Here is a tiny trained network, its code and every weight. The questions are about switching its units off for an input and a class, where a switched-off unit gives its printed mean instead of its output.

import numpy as np


def w(rows, s, z=0):
    codes = np.array(rows[::2]) - 128.0
    scale = np.full(codes.shape[1], s)
    scale[-1] = z or s
    return codes * scale


def norm(h):
    return h / np.sqrt((h * h).mean(-1, keepdims=True) + 1e-5)


def f(y):
    return np.maximum(y, 0)


def log_softmax(a):
    a = a - a.max(-1, keepdims=True)
    return a - np.log(np.exp(a).sum(-1, keepdims=True))


def net(x, mask):
    res = np.array(x, float).reshape(1, 6) / 4 @ E
    u = 0
    for l in range(3):
        y = f(norm(res) @ A[l][:, :-1].T + A[l][:, -1])
        res = res + np.where(mask[u : u + 3], y, B[l][:, -1]) @ B[l][:, :-1]
        u += 3
    return log_softmax(norm(res)[-1] @ U[:, :-1].T + U[:, -1])


A, B = {}, {}
E = w([
[130,111,22,66,100,47,29,85,197,108,162,154],'x0',
[48,73,82,146,101,171,151,83,79,69,65,77],'x1',
[164,103,185,136,107,47,139,172,150,111,104,120],'x2',
[74,145,122,186,105,126,93,45,148,150,179,131],'x3',
[206,37,146,68,140,145,151,88,58,62,152,54],'x4',
[160,212,118,132,83,79,176,214,62,123,170,3],'x5',
],0.012)
A[0] = w([
[76,254,128,158,105,111,133,155,122,180,151,103,50],'0.n1',
[138,120,145,133,130,192,120,99,146,150,124,139,84],'0.n2',
[165,166,195,112,131,49,147,203,155,179,119,179,2],'0.n3',
],0.0097,0.0065)
B[0] = w([
[80,183,61,200,92,122,180,109,40,124,191,142,254],'0.n1',
[166,120,115,77,146,134,226,104,110,171,135,210,177],'0.n2',
[154,106,227,156,83,165,2,237,240,159,97,114,226],'0.n3',
],0.0079,0.0054)
A[1] = w([
[144,244,160,165,146,80,154,169,178,149,132,137,23],'1.n1',
[138,89,197,129,138,117,195,112,59,73,61,2,1],'1.n2',
[184,143,105,50,171,84,146,206,88,74,159,53,8],'1.n3',
],0.0077,0.0081)
B[1] = w([
[96,211,106,98,208,133,134,188,176,45,186,64,189],'1.n1',
[67,2,198,208,91,113,105,158,90,31,171,70,254],'1.n2',
[209,182,105,24,33,186,134,117,108,201,49,155,210],'1.n3',
],0.0088,0.0045)
A[2] = w([
[118,131,46,100,146,2,43,5,192,93,138,139,2],'2.n1',
[185,159,74,45,105,91,134,131,70,113,50,74,34],'2.n2',
[168,171,141,164,186,108,184,216,120,124,96,165,59],'2.n3',
],0.0074,0.0065)
B[2] = w([
[67,66,84,158,57,73,54,23,219,53,241,143,254],'2.n1',
[181,122,78,112,90,135,151,152,97,136,220,211,193],'2.n2',
[126,133,138,140,156,1,52,97,162,55,152,117,181],'2.n3',
],0.0092,0.0045)
U = w([
[137,40,187,158,106,146,185,132,38,50,107,54,206],'0',
[126,254,168,191,112,87,109,219,170,157,158,116,172],'1',
[195,94,204,97,148,88,66,188,224,147,56,138,80],'2',
[32,226,57,204,100,127,169,104,74,160,132,73,51],'3',
[55,101,99,118,198,197,150,58,139,143,21,221,112],'4',
[199,130,204,128,218,164,186,43,80,172,184,144,3],'5',
[225,133,82,49,62,123,136,143,66,131,152,105,129],'6',
[84,80,66,127,87,92,70,40,191,97,180,158,219],'7',
],0.021,0.004)

Each question gives the input, the list of numbers given to net, and the class t.
The units are the neurons (one row each of A and B). Each row of codes is followed by its name. A weight is (code - 128) times the scale printed after its matrix; where a second scale follows, it is the last column's (A, B and U).
mask holds one flag per neuron, layer by layer. A switched-off neuron (its flag False) gives its mean, the last column of its row in B, instead of its output. The means were averaged over made-up inputs and are rounded, as every weight is.
A unit's drop is (log p(t) with every unit on - log p(t) with that unit switched off) / (log p(t) with every unit on - log p(t) with every unit switched off).
The circuit of an input: a set's keep is (log p(t) with only the set's units on - log p(t) with every unit switched off) / (log p(t) with every unit on - log p(t) with every unit switched off). Starting from all 9 units, units are removed one at a time, each time the one whose removal leaves the highest keep (on an exact tie, the one counted first), for as long as the keep stays at least 0.8.
units of the circuit, in order: the units of the circuit, biggest drop first
top k neurons: the k neurons with the biggest drops, biggest first
k most important neurons of layer l: the k neurons of layer l with the biggest drops, biggest first
drop of u: that unit's drop, to one decimal
input [-7,-6,1,-4,4,-1], class 2: units of the circuit, in order -> 0.n3
input [-1,3,-7,-6,5,8], class 6: top 2 neurons -> 1.n3, 2.n2
input [-6,-4,0,7,-2,-3], class 5: 2 most important neurons of layer 0 -> 0.n2, 0.n3
input [0,-6,6,-8,3,6], class 2: top 2 neurons -> 0.n3, 0.n1
input [0,5,-3,4,-8,-2], class 3: units of the circuit, in order -> 0.n1, 2.n1
input [2,5,-8,1,-7,-1], class 3: 2 most important neurons of layer 0 -> 0.n1, 0.n3
input [7,-7,0,-5,-3,-1], class 2: 2 most important neurons of layer 0 -> 0.n3, 0.n1
input [3,6,1,-1,2,0], class 0: top 2 neurons -> 1.n2, 2.n1
input [6,-8,7,2,-7,-4], class 2: top 3 neurons -> 0.n3, 0.n1, 2.n2
input [-6,-8,4,2,8,-3], class 2: units of the circuit, in order -> 0.n3, 0.n1
input [3,2,4,-6,-6,-5], class 2: top 2 neurons -> 0.n3, 0.n1
input [3,4,-5,-6,0,-3], class 4: 2 most important neurons of layer 2 -> 2.n3, 2.n1
input [0,-3,0,0,-5,-6], class 4: 2 most important neurons of layer 2 -> 2.n1, 2.n3
input [-1,0,-8,3,-3,-2], class 4: top neuron -> 0.n2
input [5,3,-4,-5,0,3], class 6: drop of 1.n3 -> 0.1
input [2,-8,-2,-2,-2,-6], class 2: drop of 0.n3 -> 0.2
input [5,0,-3,-3,-6,7], class 3: drop of 2.n3 -> 0.0
